Below is a small trained network, with its code and all its weights. Each question gives an input and a target symbol and asks what happens when units are switched off, that is, made to give their printed mean instead of their output.

import numpy as np


def w(rows, s, z=0):
    codes = np.array(rows[::2]) - 128.0
    scale = np.full(codes.shape[1], s)
    scale[-1] = z or s
    return codes * scale


def norm(h):
    return h / np.sqrt((h * h).mean(-1, keepdims=True) + 1e-5)


def f(y):
    return np.maximum(y, 0)


def softmax(a):
    e = np.exp(a - a.max(-1, keepdims=True))
    return e / e.sum(-1, keepdims=True)


def log_softmax(a):
    a = a - a.max(-1, keepdims=True)
    return a - np.log(np.exp(a).sum(-1, keepdims=True))


def net(x, mask):
    ids = ['εζθμξσω'.index(c) for c in x.split()]
    T = len(ids)
    res = E[ids] + P[:T]
    u = 0
    for l in range(2):
        q, k, v = (norm(res) @ M[l].T for M in (Q, K, V))
        z = softmax(np.where(np.tri(T) > 0, q @ k.T / 2**0.5, -1e9)) @ v
        res = res + np.where(mask[u], z, O[l][:, -1]) @ O[l][:, :-1]
        u += 1
        y = f(norm(res) @ A[l][:, :-1].T + A[l][:, -1])
        res = res + np.where(mask[u : u + 4], y, B[l][:, -1]) @ B[l][:, :-1]
        u += 4
    return log_softmax(norm(res)[-1] @ U[:, :-1].T + U[:, -1])


Q, K, V, O, A, B = {}, {}, {}, {}, {}, {}
E = w([
[194,87,156,121,180,127,82],'ε',
[210,110,73,47,112,147,113],'ζ',
[130,200,98,139,109,113,88],'θ',
[155,159,127,162,181,124,108],'μ',
[188,170,146,101,208,72,43],'ξ',
[212,110,92,120,155,77,113],'σ',
[4,80,161,135,62,174,89],'ω',
],0.016)
P = w([
[140,71,61,101,134,163,54],'0',
[235,133,133,59,106,1,135],'1',
[172,136,88,194,108,209,112],'2',
[112,106,202,117,66,81,118],'3',
[56,97,138,116,221,121,183],'4',
[141,114,182,106,80,63,136],'5',
[235,160,185,240,195,189,20],'6',
],0.0091)
Q[0] = w([
[44,41,71,93,2,91,121],'L0H0',
[115,140,19,186,90,191,139],'L0H0',
],0.0052)
K[0] = w([
[96,118,58,14,221,116,111],'L0H0',
[113,125,26,253,74,200,169],'L0H0',
],0.0057)
V[0] = w([
[154,154,230,45,102,2,212],'L0H0',
[84,91,174,203,246,209,179],'L0H0',
],0.0031)
O[0] = w([
[25,152,149,70,92,207,253,129],'L0H0',
[116,103,197,55,44,48,39,2],'L0H0',
],0.0063,0.002)
A[0] = w([
[203,96,44,119,106,65,2,123],'L0N0',
[34,61,73,72,157,82,169,254],'L0N1',
[139,112,162,114,130,136,137,48],'L0N2',
[172,61,122,143,142,109,76,178],'L0N3',
],0.0081,0.0032)
B[0] = w([
[8,155,133,114,117,156,106,255],'L0N0',
[139,151,71,254,105,181,76,154],'L0N1',
[90,100,154,37,144,101,107,134],'L0N2',
[138,58,94,210,113,153,240,225],'L0N3',
],0.0096,0.011)
Q[1] = w([
[121,103,146,123,252,121,156],'L1H0',
[81,235,90,160,152,116,73],'L1H0',
],0.011)
K[1] = w([
[147,95,154,113,176,69,123],'L1H0',
[128,252,138,131,144,112,46],'L1H0',
],0.012)
V[1] = w([
[201,114,129,109,35,9,222],'L1H0',
[164,172,62,191,207,148,3],'L1H0',
],0.0039)
O[1] = w([
[133,127,154,173,49,161,200,3],'L1H0',
[57,5,123,225,122,219,128,145],'L1H0',
],0.012,0.0026)
A[1] = w([
[175,66,177,56,126,123,166,143],'L1N0',
[88,212,157,122,129,146,99,52],'L1N1',
[111,169,111,130,83,138,102,219],'L1N2',
[188,137,115,190,182,255,129,250],'L1N3',
],0.0083,0.0019)
B[1] = w([
[127,8,228,91,96,91,106,160],'L1N0',
[149,162,136,105,84,149,204,139],'L1N1',
[205,133,107,137,161,159,106,148],'L1N2',
[160,133,149,198,151,68,36,254],'L1N3',
],0.013,0.0093)
U = w([
[110,59,229,72,81,62,150,100],'ε',
[170,93,62,4,124,163,114,81],'ζ',
[155,255,126,84,99,156,132,196],'θ',
[198,191,172,187,137,30,81,34],'μ',
[29,205,189,53,222,91,153,115],'ξ',
[51,119,74,154,97,88,248,44],'σ',
[56,68,92,155,184,205,71,252],'ω',
],0.0092,0.0011)

Each question gives the input, a string of symbols that net reads in full, and the target symbol t.
The units are the heads (2 rows each of Q, K, V and O) and the neurons (one row each of A and B). Each row of codes is followed by its name. A weight is (code - 128) times the scale printed after its matrix; where a second scale follows, it is the last column's (O, A, B and U).
mask holds one flag per unit, layer by layer, with each layer's heads first. A switched-off unit (its flag False) gives its mean, the last column of its rows in O or B, instead of its output. The means were averaged over made-up inputs and are rounded, as every weight is.
A unit's drop is (log p(t) with every unit on - log p(t) with that unit switched off) / (log p(t) with every unit on - log p(t) with every unit switched off).
The circuit of an input: a set's keep is (log p(t) with only the set's units on - log p(t) with every unit switched off) / (log p(t) with every unit on - log p(t) with every unit switched off). Starting from all 10 units, units are removed one at a time, each time the one whose removal leaves the highest keep (on an exact tie, the one counted first), for as long as the keep stays at least 0.8.
circuit, biggest first: the units of the circuit, biggest drop first
k most important neurons: the k neurons with the biggest drops, biggest first
k most important neurons of layer l: the k neurons of layer l with the biggest drops, biggest first
drop of u: that unit's drop, to one decimal
input ζ ε ε ω ζ ξ, target ξ: circuit, biggest first => L1N3, L0H0
input σ σ σ θ, target θ: circuit, biggest first => L0N3, L1N3, L1N1
input ω ζ σ ε ζ, target μ: 2 most important neurons of layer 0 => L0N1, L0N0
input μ ζ ε θ σ θ, target θ: circuit, biggest first => L1N3, L1N1, L0N3
input σ μ ε ζ μ, target μ: 2 most important neurons of layer 0 => L0N0, L0N1
input ξ μ ω ξ, target ξ: 2 most important neurons => L0N1, L1N3
input μ ω ε σ ξ ε ω, target μ: circuit, biggest first => L0N0, L1N3
input μ ω ξ ε σ ζ, target ζ: 2 most important neurons of layer 0 => L0N0, L0N3
input ε σ ζ σ σ, target μ: 3 most important neurons => L0N0, L1N3, L0N3
input σ ξ μ ε μ, target μ: most important neuron of layer 0 => L0N0
input ζ ε ε, target μ: 2 most important neurons of layer 0 => L0N1, L0N3
input σ ε ξ ζ, target ζ: drop of L0N0 => 0.0
input σ σ θ ζ σ ε ξ, target ω: drop of L0N2 => 0.0
input μ σ ε ε, target ε: drop of L1N0 => 0.1
input ζ σ μ σ σ ε, target ε: most important neuron => L1N0
